Below is a small trained network, with its code and all its weights. Each question gives an input and a target symbol and asks what happens when units are switched off, that is, made to give their printed mean instead of their output.

import numpy as np


def w(rows, s, z=0):
    codes = np.array(rows[::2]) - 128.0
    scale = np.full(codes.shape[1], s)
    scale[-1] = z or s
    return codes * scale


def norm(h):
    return h / np.sqrt((h * h).mean(-1, keepdims=True) + 1e-5)


def softmax(a):
    e = np.exp(a - a.max(-1, keepdims=True))
    return e / e.sum(-1, keepdims=True)


def log_softmax(a):
    a = a - a.max(-1, keepdims=True)
    return a - np.log(np.exp(a).sum(-1, keepdims=True))


def net(x, mask):
    ids = ['βγλμξστψ'.index(c) for c in x.split()]
    T = len(ids)
    res = E[ids] + P[:T]
    u = 0
    for l in range(3):
        r = norm(res)
        for j in range(2):
            rows = slice(2 * j, 2 * j + 2)
            q, k, v = (r @ M[l][rows].T for M in (Q, K, V))
            z = softmax(np.where(np.tri(T) > 0, q @ k.T / 2**0.5, -1e9)) @ v
            o = O[l][rows]
            res = res + np.where(mask[u + j], z, o[:, -1]) @ o[:, :-1]
        u += 2
    return log_softmax(norm(res)[-1] @ U[:, :-1].T + U[:, -1])


Q, K, V, O = {}, {}, {}, {}
E = w([
[129,125,254,94,121,97,105,177],'β',
[230,149,90,135,82,136,152,158],'γ',
[125,79,165,203,117,142,139,120],'λ',
[204,28,114,24,96,106,131,81],'μ',
[87,52,211,134,198,113,220,123],'ξ',
[113,219,146,118,160,127,126,53],'σ',
[85,125,197,73,71,119,87,83],'τ',
[63,80,111,138,198,53,108,138],'ψ',
],0.022)
P = w([
[124,177,103,156,28,123,247,65],'0',
[143,121,137,165,51,117,146,78],'1',
[145,135,151,167,72,107,121,80],'2',
[149,142,156,171,99,108,107,85],'3',
[154,147,149,168,127,109,92,98],'4',
[161,148,148,168,155,112,81,118],'5',
[175,144,144,171,155,117,78,127],'6',
],0.011)
Q[0] = w([
[184,184,255,109,168,31,119,27],'L0H1',
[248,134,107,138,28,156,19,10],'L0H1',
[83,113,106,116,91,192,148,187],'L0H2',
[81,126,76,85,184,252,83,184],'L0H2',
],0.0085)
K[0] = w([
[151,122,184,60,171,119,117,127],'L0H1',
[255,196,72,86,106,179,86,44],'L0H1',
[98,150,137,102,76,93,207,90],'L0H2',
[52,81,80,127,30,92,161,157],'L0H2',
],0.0086)
V[0] = w([
[201,94,132,175,254,100,143,145],'L0H1',
[75,150,134,115,111,180,143,203],'L0H1',
[145,26,134,126,91,148,145,115],'L0H2',
[173,127,154,96,205,132,136,111],'L0H2',
],0.0081)
O[0] = w([
[174,155,181,60,95,164,52,102,101],'L0H1',
[76,143,158,56,132,116,134,126,2],'L0H1',
[156,133,154,170,114,2,195,106,95],'L0H2',
[73,109,205,48,109,175,136,189,150],'L0H2',
],0.0085,0.0063)
Q[1] = w([
[84,96,184,166,122,90,11,88],'L1H1',
[163,211,86,202,129,160,114,137],'L1H1',
[124,157,151,113,119,141,51,31],'L1H2',
[99,204,116,100,197,142,196,115],'L1H2',
],0.013)
K[1] = w([
[238,186,180,13,176,194,112,106],'L1H1',
[94,129,114,127,48,210,118,93],'L1H1',
[140,97,129,94,145,246,39,200],'L1H2',
[52,89,87,127,127,152,198,145],'L1H2',
],0.011)
V[1] = w([
[130,175,8,72,1,158,89,148],'L1H1',
[125,214,150,209,133,134,134,119],'L1H1',
[99,59,174,92,94,165,118,164],'L1H2',
[146,41,105,44,130,124,154,136],'L1H2',
],0.0094)
O[1] = w([
[205,112,142,163,161,40,53,139,18],'L1H1',
[142,120,134,110,177,64,190,214,252],'L1H1',
[62,57,105,116,141,2,136,112,57],'L1H2',
[83,76,146,62,201,144,159,19,63],'L1H2',
],0.012,0.0041)
Q[2] = w([
[71,236,160,104,154,103,148,154],'L2H1',
[90,135,74,75,160,177,102,70],'L2H1',
[174,143,53,72,108,165,131,89],'L2H2',
[84,131,147,134,12,148,82,117],'L2H2',
],0.012)
K[2] = w([
[130,162,41,34,164,107,97,224],'L2H1',
[129,226,182,97,152,83,98,2],'L2H1',
[246,97,57,181,155,116,224,92],'L2H2',
[143,73,240,145,48,201,134,42],'L2H2',
],0.0073)
V[2] = w([
[106,2,130,203,74,164,31,219],'L2H1',
[170,77,24,48,77,109,186,211],'L2H1',
[123,215,23,145,175,92,113,181],'L2H2',
[208,52,120,96,178,74,139,110],'L2H2',
],0.008)
O[2] = w([
[66,146,190,162,120,72,204,39,3],'L2H1',
[160,118,172,59,255,159,60,144,150],'L2H1',
[133,54,128,106,19,184,166,55,110],'L2H2',
[42,190,122,134,12,211,150,200,93],'L2H2',
],0.0092,0.0035)
U = w([
[43,111,78,94,169,113,157,126,176],'β',
[202,156,141,105,92,140,67,233,222],'γ',
[164,133,216,90,165,177,118,56,3],'λ',
[56,170,87,155,83,103,70,56,217],'μ',
[5,151,176,126,153,248,220,88,166],'ξ',
[100,64,214,34,93,46,168,244,79],'σ',
[134,61,182,222,125,94,254,104,55],'τ',
[161,21,118,70,167,170,153,15,143],'ψ',
],0.0098,0.0034)

Each question gives the input, a string of symbols that net reads in full, and the target symbol t.
The units are the heads (2 rows each of Q, K, V and O). Each row of codes is followed by its name. A weight is (code - 128) times the scale printed after its matrix; where a second scale follows, it is the last column's (O and U).
mask holds one flag per head, layer by layer. A switched-off head (its flag False) gives its mean, the last column of its rows in O, instead of its output. The means were averaged over made-up inputs and are rounded, as every weight is.
A unit's drop is (log p(t) with every unit on - log p(t) with that unit switched off) / (log p(t) with every unit on - log p(t) with every unit switched off).
The circuit of an input: a set's keep is (log p(t) with only the set's units on - log p(t) with every unit switched off) / (log p(t) with every unit on - log p(t) with every unit switched off). Starting from all 6 units, units are removed one at a time, each time the one whose removal leaves the highest keep (on an exact tie, the one counted first), for as long as the keep stays at least 0.8.
units of the circuit, in order: the units of the circuit, biggest drop first
unit that matters most: the unit with the biggest drop
heads that matter: for each layer, one digit per head in row order, 1 if its drop is at least 0.15 and else 0, layers parted by /
drop of u: that unit's drop, to one decimal
input γ ξ γ ξ β τ, target β: units of the circuit, in order	[L1H1, L1H2, L2H2]
input μ ψ γ ψ, target γ: unit that matters most	L0H1
input σ β σ, target σ: units of the circuit, in order	[L1H1, L1H2]
input ξ γ σ, target γ: units of the circuit, in order	[L0H2, L1H2]
input σ ψ ψ γ σ, target ξ: heads that matter	11 / 10 / 11
input σ τ σ σ σ ξ ψ, target ξ: heads that matter	10 / 10 / 00
input τ σ λ τ, target σ: heads that matter	00 / 10 / 00
input σ τ γ σ, target μ: units of the circuit, in order	[L1H2, L0H2, L2H2, L1H1]
input τ ψ ψ, target ψ: units of the circuit, in order	[L0H1, L2H2, L1H1]
input ξ ξ σ σ ξ τ, target ξ: units of the circuit, in order	[L0H1, L1H1]
input σ γ σ, target λ: heads that matter	00 / 10 / 11
input μ ψ σ μ, target ξ: heads that matter	01 / 10 / 01
input μ μ λ σ β μ τ, target μ: heads that matter	00 / 10 / 00
input μ γ β σ β σ, target σ: heads that matter	01 / 11 / 00
input μ σ τ σ σ λ σ, target τ: heads that matter	01 / 11 / 11
input μ τ μ, target μ: heads that matter	00 / 10 / 11
input ξ μ λ σ ξ, target ξ: heads that matter	00 / 10 / 00
input σ μ ψ, target μ: units of the circuit, in order	[L1H1]
input σ ξ ψ, target ξ: heads that matter	10 / 11 / 00
input σ σ λ μ σ, target τ: unit that matters most	L0H2
input σ σ λ σ μ ψ, target μ: units of the circuit, in order	[L1H1, L0H1, L2H1]
input μ σ μ σ, target ψ: drop of L2H2	0.2
